Below are the code and all the weights of a small trained network. Each question names an input and a class and asks about switching units off, where a switched-off unit gives its printed mean instead of its output.

import numpy as np


def w(rows, s, z=0):
    codes = np.array(rows[::2]) - 128.0
    scale = np.full(codes.shape[1], s)
    scale[-1] = z or s
    return codes * scale


def f(y):
    return y / 2 * (1 + np.tanh(0.7978845608 * (y + 0.044715 * y**3)))


def log_softmax(a):
    a = a - a.max(-1, keepdims=True)
    return a - np.log(np.exp(a).sum(-1, keepdims=True))


def net(x, mask):
    res = np.array(x, float).reshape(1, 5) / 4 @ E
    y = f(res @ A[0][:, :-1].T + A[0][:, -1])
    res = res + np.where(mask, y, B[0][:, -1]) @ B[0][:, :-1]
    return log_softmax(res[-1] @ U[:, :-1].T + U[:, -1])


A, B = {}, {}
E = w([
[157,134,211,67,163],'x0',
[95,111,208,163,155],'x1',
[77,133,59,61,194],'x2',
[237,54,82,201,225],'x3',
[132,254,140,186,174],'x4',
],0.0086)
A[0] = w([
[89,102,210,183,162,194],'neuron 0',
[152,93,156,155,217,162],'neuron 1',
[163,70,62,191,72,173],'neuron 2',
[57,160,44,52,80,133],'neuron 3',
[126,115,129,113,156,137],'neuron 4',
[84,72,17,83,147,246],'neuron 5',
[63,231,73,83,72,232],'neuron 6',
[139,91,127,199,54,169],'neuron 7',
[50,68,28,11,92,208],'neuron 8',
[111,163,227,115,69,235],'neuron 9',
[113,154,168,63,165,92],'neuron 10',
[146,209,119,169,198,195],'neuron 11',
[147,220,94,158,164,149],'neuron 12',
[101,173,224,39,92,219],'neuron 13',
[179,3,189,161,170,253],'neuron 14',
[156,112,117,235,48,150],'neuron 15',
[196,63,71,175,102,252],'neuron 16',
[150,254,153,161,156,194],'neuron 17',
[116,221,104,135,180,186],'neuron 18',
[193,120,171,194,220,194],'neuron 19',
[142,197,118,226,224,238],'neuron 20',
[154,153,133,223,41,233],'neuron 21',
[212,62,71,121,155,207],'neuron 22',
[196,77,94,85,171,125],'neuron 23',
[156,98,183,199,220,188],'neuron 24',
[194,32,39,80,194,101],'neuron 25',
[95,172,242,89,81,127],'neuron 26',
],0.0089,0.0031)
B[0] = w([
[62,75,108,153,96,177],'neuron 0',
[53,137,115,148,200,192],'neuron 1',
[218,111,160,155,121,204],'neuron 2',
[53,142,164,151,87,218],'neuron 3',
[112,138,128,122,136,136],'neuron 4',
[98,245,255,86,118,230],'neuron 5',
[72,154,114,133,69,248],'neuron 6',
[162,66,136,243,140,179],'neuron 7',
[90,193,234,131,73,254],'neuron 8',
[133,30,114,88,31,218],'neuron 9',
[143,79,124,192,107,158],'neuron 10',
[121,202,26,161,133,202],'neuron 11',
[164,224,82,132,109,190],'neuron 12',
[109,34,106,86,8,236],'neuron 13',
[116,92,146,136,203,247],'neuron 14',
[158,102,111,222,116,198],'neuron 15',
[230,88,163,167,185,232],'neuron 16',
[167,185,13,65,87,219],'neuron 17',
[125,193,70,125,96,192],'neuron 18',
[51,138,95,202,211,228],'neuron 19',
[118,194,61,186,153,236],'neuron 20',
[172,99,78,194,94,213],'neuron 21',
[205,154,160,110,193,232],'neuron 22',
[163,175,158,78,228,194],'neuron 23',
[39,108,121,203,181,214],'neuron 24',
[190,198,227,12,200,240],'neuron 25',
[154,46,132,59,29,217],'neuron 26',
],0.007,0.0092)
U = w([
[152,32,103,48,25,151],'0',
[142,213,1,129,108,141],'1',
[1,102,120,180,166,157],'2',
[36,163,159,115,78,149],'3',
[210,81,103,194,124,87],'4',
[164,144,122,98,227,1],'5',
[183,162,204,32,148,177],'6',
],0.0085,0.0023)

Each question gives the input, the list of numbers given to net, and the class t.
The units are the neurons (one row each of A and B). Each row of codes is followed by its name. A weight is (code - 128) times the scale printed after its matrix; where a second scale follows, it is the last column's (A, B and U).
mask holds one flag per neuron, in row order. A switched-off neuron (its flag False) gives its mean, the last column of its row in B, instead of its output. The means were averaged over made-up inputs and are rounded, as every weight is.
A unit's drop is (log p(t) with every unit on - log p(t) with that unit switched off) / (log p(t) with every unit on - log p(t) with every unit switched off).
The circuit of an input: a set's keep is (log p(t) with only the set's units on - log p(t) with every unit switched off) / (log p(t) with every unit on - log p(t) with every unit switched off). Starting from the 12 units with the biggest drops (on a tie, the unit counted first), units are removed one at a time, each time the one whose removal leaves the highest keep (on an exact tie, the one counted first), for as long as the keep stays at least 0.8.
units of the circuit, in order: the units of the circuit, biggest drop first
top k neurons: the k neurons with the biggest drops, biggest first
drop when u is switched off: that unit's drop, to one decimal
input [6,6,8,7,4], class 2: units of the circuit, in order	[neuron 24]
input [4,8,0,0,4], class 2: units of the circuit, in order	[neuron 24; neuron 19]
input [4,-2,5,-1,0], class 3: units of the circuit, in order	[neuron 16; neuron 22; neuron 8]
input [-8,-3,0,7,3], class 5: units of the circuit, in order	[neuron 25; neuron 22]
input [-7,8,2,5,5], class 1: top 2 neurons	[neuron 20; neuron 11]
input [2,4,-5,-2,6], class 1: top 3 neurons	[neuron 17; neuron 20; neuron 11]
input [0,8,-8,-1,-6], class 0: top 2 neurons	[neuron 9; neuron 26]
input [7,-7,3,-4,-7], class 3: top 2 neurons	[neuron 8; neuron 3]
input [-6,-3,-5,0,-8], class 4: top 2 neurons	[neuron 7; neuron 15]
input [-1,8,6,4,-7], class 6: top 2 neurons	[neuron 25; neuron 5]
input [7,1,5,0,1], class 0: drop when neuron 13 is switched off	0.3
input [-5,-2,-3,1,-8], class 6: drop when neuron 25 is switched off	0.2
input [-5,-2,2,4,2], class 5: drop when neuron 14 is switched off	-0.1
input [-8,-5,-3,-6,-8], class 3: units of the circuit, in order	[neuron 8]
input [-4,-1,-1,5,0], class 5: drop when neuron 25 is switched off	0.2
